Here is a tiny trained network, its code and every weight. The questions are about switching its units off for an input and a class, where a switched-off unit gives its printed mean instead of its output.

import numpy as np


def w(rows, s, z=0):
    codes = np.array(rows[::2]) - 128.0
    scale = np.full(codes.shape[1], s)
    scale[-1] = z or s
    return codes * scale


def f(y):
    return y / 2 * (1 + np.tanh(0.7978845608 * (y + 0.044715 * y**3)))


def log_softmax(a):
    a = a - a.max(-1, keepdims=True)
    return a - np.log(np.exp(a).sum(-1, keepdims=True))


def net(x, mask):
    res = np.array(x, float).reshape(1, 7) / 4 @ E
    y = f(res @ A[0][:, :-1].T + A[0][:, -1])
    res = res + np.where(mask, y, B[0][:, -1]) @ B[0][:, :-1]
    return log_softmax(res[-1] @ U[:, :-1].T + U[:, -1])


A, B = {}, {}
E = w([
[72,70,196,160,142,198,124,76,242,120],'x0',
[132,135,131,125,131,139,140,120,124,132],'x1',
[46,162,84,221,220,89,148,142,139,209],'x2',
[131,120,136,125,137,129,127,134,120,137],'x3',
[130,135,127,129,131,119,129,140,138,118],'x4',
[103,181,110,122,87,237,40,254,134,180],'x5',
[125,137,116,131,116,128,139,123,144,122],'x6',
],0.0091)
A[0] = w([
[138,140,150,119,71,210,81,190,178,153,2],'neuron 1',
[84,168,86,159,166,158,95,177,132,156,57],'neuron 2',
[151,108,127,148,183,2,190,29,100,95,98],'neuron 3',
[43,99,190,156,142,218,120,117,235,128,93],'neuron 4',
[176,56,197,104,76,145,133,46,161,58,123],'neuron 5',
[100,223,56,161,151,153,136,232,74,173,86],'neuron 6',
[50,146,101,194,235,81,158,103,159,204,123],'neuron 7',
[140,156,144,108,73,225,54,208,163,134,140],'neuron 8',
[211,121,142,47,39,176,95,158,99,75,33],'neuron 9',
[126,66,201,87,133,115,156,36,216,71,125],'neuron 10',
[111,70,110,225,202,124,177,57,179,135,33],'neuron 11',
[240,168,90,61,87,84,135,140,42,112,160],'neuron 12',
[154,129,99,81,118,51,106,111,80,142,135],'neuron 13',
],0.0069,0.0064)
B[0] = w([
[129,58,250,191,11,104,150,56,153,13,174],'neuron 1',
[188,195,106,67,138,83,89,168,161,208,165],'neuron 2',
[2,125,123,231,177,253,192,163,21,17,255],'neuron 3',
[49,106,115,214,129,198,202,86,57,22,217],'neuron 4',
[235,140,129,41,41,10,71,122,202,204,226],'neuron 5',
[234,166,24,61,143,40,21,153,199,232,201],'neuron 6',
[87,137,123,204,156,207,170,128,87,6,243],'neuron 7',
[85,118,104,204,185,199,187,126,70,65,231],'neuron 8',
[3,145,101,195,206,232,203,199,3,76,202],'neuron 9',
[208,168,143,45,99,23,65,161,198,237,227],'neuron 10',
[217,78,201,42,36,19,83,68,200,148,194],'neuron 11',
[60,52,178,245,106,202,214,87,83,40,231],'neuron 12',
[67,120,167,165,88,156,175,163,126,79,176],'neuron 13',
],0.0056,0.0099)
U = w([
[136,78,184,166,91,127,151,80,124,66,245],'0',
[96,145,96,172,205,166,155,156,104,98,12],'1',
[254,169,110,56,106,18,46,164,206,240,23],'2',
],0.0087,0.0011)

Each question gives the input, the list of numbers given to net, and the class t.
The units are the neurons (one row each of A and B). Each row of codes is followed by its name. A weight is (code - 128) times the scale printed after its matrix; where a second scale follows, it is the last column's (A, B and U).
mask holds one flag per neuron, in row order. A switched-off neuron (its flag False) gives its mean, the last column of its row in B, instead of its output. The means were averaged over made-up inputs and are rounded, as every weight is.
A unit's drop is (log p(t) with every unit on - log p(t) with that unit switched off) / (log p(t) with every unit on - log p(t) with every unit switched off).
The circuit of an input: a set's keep is (log p(t) with only the set's units on - log p(t) with every unit switched off) / (log p(t) with every unit on - log p(t) with every unit switched off). Starting from the 12 units with the biggest drops (on a tie, the unit counted first), units are removed one at a time, each time the one whose removal leaves the highest keep (on an exact tie, the one counted first), for as long as the keep stays at least 0.8.
units of the circuit, in order: the units of the circuit, biggest drop first
top k neurons: the k neurons with the biggest drops, biggest first
drop of u: that unit's drop, to one decimal
input [1,2,-2,3,-7,-7,6], class 2: top 2 neurons => (neuron 10; neuron 5)
input [-1,-7,-8,6,6,2,-5], class 1: units of the circuit, in order => (neuron 9)
input [-3,-1,-7,0,3,2,-4], class 1: top 3 neurons => (neuron 9; neuron 11; neuron 8)
input [-7,-7,1,-4,3,7,-1], class 2: top 3 neurons => (neuron 6; neuron 3; neuron 7)
input [-7,5,1,-8,-5,2,-4], class 2: top 2 neurons => (neuron 6; neuron 3)
input [-8,0,1,-5,-5,7,-2], class 2: top 3 neurons => (neuron 6; neuron 3; neuron 7)
input [1,3,-8,4,5,-4,4], class 2: top 2 neurons => (neuron 5; neuron 10)
input [-3,-2,-6,-5,8,1,-5], class 1: top 2 neurons => (neuron 9; neuron 11)
input [-5,6,4,-2,-3,1,-1], class 2: units of the circuit, in order => (neuron 6; neuron 3)
input [6,-4,8,-2,5,-1,-5], class 0: top 2 neurons => (neuron 11; neuron 9)
input [2,0,-7,-3,1,-8,0], class 2: top 2 neurons => (neuron 10; neuron 5)
input [0,0,7,1,3,7,-2], class 2: drop of neuron 9 => 0.1
input [-7,2,-7,-4,-1,2,-5], class 1: drop of neuron 12 => -0.1
input [0,4,8,8,-4,2,4], class 2: drop of neuron 6 => 0.4
input [-8,7,3,-7,6,1,3], class 2: units of the circuit, in order => (neuron 6)
input [-6,-3,-6,1,-2,1,-6], class 1: drop of neuron 10 => 0.1
